Below is a small trained network, with its code and all its weights. Each question gives an input and a class and asks what happens when units are switched off, that is, made to give their printed mean instead of their output.

import numpy as np


def w(rows, s, z=0):
    codes = np.array(rows[::2]) - 128.0
    scale = np.full(codes.shape[1], s)
    scale[-1] = z or s
    return codes * scale


def norm(h):
    return h / np.sqrt((h * h).mean(-1, keepdims=True) + 1e-5)


def f(y):
    return np.maximum(y, 0)


def log_softmax(a):
    a = a - a.max(-1, keepdims=True)
    return a - np.log(np.exp(a).sum(-1, keepdims=True))


def net(x, mask):
    res = np.array(x, float).reshape(1, 7) / 4 @ E
    u = 0
    for l in range(2):
        y = f(norm(res) @ A[l][:, :-1].T + A[l][:, -1])
        res = res + np.where(mask[u : u + 7], y, B[l][:, -1]) @ B[l][:, :-1]
        u += 7
    return log_softmax(norm(res)[-1] @ U[:, :-1].T + U[:, -1])


A, B = {}, {}
E = w([
[140,136,116,120,124,124,118],'x0',
[132,122,129,129,132,139,124],'x1',
[35,120,158,87,190,136,17],'x2',
[126,131,141,254,141,100,37],'x3',
[102,224,123,160,184,183,107],'x4',
[136,130,118,123,129,131,118],'x5',
[115,120,138,136,132,130,143],'x6',
],0.0084)
A[0] = w([
[140,118,125,201,155,78,96,173],'0.n0',
[179,106,103,66,152,138,160,197],'0.n1',
[175,6,125,129,98,73,130,181],'0.n2',
[193,166,163,155,164,140,180,91],'0.n3',
[132,41,178,83,138,78,96,2],'0.n4',
[133,7,129,85,134,60,86,134],'0.n5',
[149,28,135,92,114,113,187,72],'0.n6',
],0.011,0.0018)
B[0] = w([
[194,123,203,143,115,135,72,223],'0.n0',
[107,214,191,157,83,130,107,230],'0.n1',
[61,32,198,80,193,28,105,255],'0.n2',
[115,154,81,151,114,171,132,202],'0.n3',
[81,140,72,157,149,193,167,206],'0.n4',
[158,208,37,226,109,209,191,245],'0.n5',
[224,254,157,78,73,89,99,241],'0.n6',
],0.0093,0.0068)
A[1] = w([
[195,118,120,229,117,111,147,217],'1.n0',
[141,106,47,252,150,186,165,152],'1.n1',
[14,77,87,152,93,97,65,97],'1.n2',
[151,154,139,210,99,191,60,126],'1.n3',
[125,184,131,65,175,217,138,253],'1.n4',
[132,80,156,139,143,84,136,114],'1.n5',
[122,153,15,111,67,198,239,86],'1.n6',
],0.012,0.003)
B[1] = w([
[117,27,71,85,133,104,138,218],'1.n0',
[189,170,170,75,58,74,134,218],'1.n1',
[177,159,135,114,104,134,178,154],'1.n2',
[109,192,130,129,122,154,172,249],'1.n3',
[118,5,100,146,163,111,103,242],'1.n4',
[106,130,93,98,147,125,102,146],'1.n5',
[83,169,159,185,179,186,84,220],'1.n6',
],0.015,0.011)
U = w([
[179,198,107,83,40,98,191,244],'0',
[70,209,147,153,183,218,101,1],'1',
[108,9,90,62,166,91,118,168],'2',
],0.011,0.00076)

Each question gives the input, the list of numbers given to net, and the class t.
The units are the neurons (one row each of A and B). Each row of codes is followed by its name. A weight is (code - 128) times the scale printed after its matrix; where a second scale follows, it is the last column's (A, B and U).
mask holds one flag per neuron, layer by layer. A switched-off neuron (its flag False) gives its mean, the last column of its row in B, instead of its output. The means were averaged over made-up inputs and are rounded, as every weight is.
A unit's drop is (log p(t) with every unit on - log p(t) with that unit switched off) / (log p(t) with every unit on - log p(t) with every unit switched off).
The circuit of an input: a set's keep is (log p(t) with only the set's units on - log p(t) with every unit switched off) / (log p(t) with every unit on - log p(t) with every unit switched off). Starting from the 12 units with the biggest drops (on a tie, the unit counted first), units are removed one at a time, each time the one whose removal leaves the highest keep (on an exact tie, the one counted first), for as long as the keep stays at least 0.8.
circuit, biggest first: the units of the circuit, biggest drop first
most important unit: the unit with the biggest drop
k most important neurons: the k neurons with the biggest drops, biggest first
k most important neurons of layer l: the k neurons of layer l with the biggest drops, biggest first
input [2,-1,-5,3,-4,-4,-6], class 2: circuit, biggest first -> [0.n2]
input [4,-7,5,-8,-5,1,-4], class 1: circuit, biggest first -> [0.n5, 1.n6]
input [-4,-3,2,8,-2,-7,7], class 0: circuit, biggest first -> [1.n4, 1.n6]
input [4,6,2,-8,8,-8,4], class 2: 4 most important neurons -> [1.n4, 0.n5, 1.n3, 0.n4]
input [8,-8,6,-8,-7,-7,0], class 1: 2 most important neurons -> [0.n5, 1.n6]
input [0,8,0,-3,-8,-2,0], class 0: 2 most important neurons of layer 0 -> [0.n6, 0.n2]
input [8,5,4,0,-3,6,-4], class 1: 3 most important neurons -> [0.n5, 1.n6, 0.n4]
input [5,-1,-1,6,8,4,-8], class 0: 2 most important neurons -> [0.n2, 1.n6]
input [0,-4,-8,-1,2,-8,-8], class 1: 3 most important neurons -> [1.n6, 0.n0, 0.n5]
input [7,-7,8,-5,-8,-8,5], class 1: 2 most important neurons -> [0.n5, 1.n6]
input [-2,0,7,0,6,-8,-6], class 2: 2 most important neurons of layer 1 -> [1.n4, 1.n6]
input [-5,-6,0,2,2,0,-5], class 0: 3 most important neurons of layer 1 -> [1.n4, 1.n3, 1.n6]
input [8,3,-1,8,1,-7,-3], class 0: 4 most important neurons of layer 1 -> [1.n4, 1.n6, 1.n3, 1.n0]
input [6,-2,3,-7,-8,3,1], class 1: 3 most important neurons -> [0.n5, 0.n4, 1.n6]
input [1,-3,3,-6,-1,1,7], class 1: most important unit -> 0.n2
input [8,-8,1,-4,6,3,6], class 2: 2 most important neurons -> [1.n4, 0.n5]
input [-2,-6,1,2,-7,4,1], class 0: 4 most important neurons -> [0.n4, 1.n1, 0.n5, 1.n4]
input [-5,7,-8,2,-8,-5,4], class 2: 3 most important neurons -> [0.n2, 1.n3, 1.n1]
input [0,1,-2,2,7,-3,6], class 0: 2 most important neurons of layer 1 -> [1.n1, 1.n3]
input [4,0,5,-6,-7,-2,0], class 1: most important unit -> 0.n5
input [4,1,7,0,-3,-8,4], class 1: 2 most important neurons -> [1.n6, 0.n5]
input [3,3,4,-5,6,-1,3], class 2: 2 most important neurons -> [0.n5, 1.n4]
input [-4,1,0,1,0,-3,3], class 2: 2 most important neurons of layer 1 -> [1.n6, 1.n1]
input [1,1,8,0,3,3,3], class 2: 2 most important neurons of layer 1 -> [1.n4, 1.n6]
input [5,-2,8,4,-1,0,4], class 0: 2 most important neurons of layer 1 -> [1.n1, 1.n6]
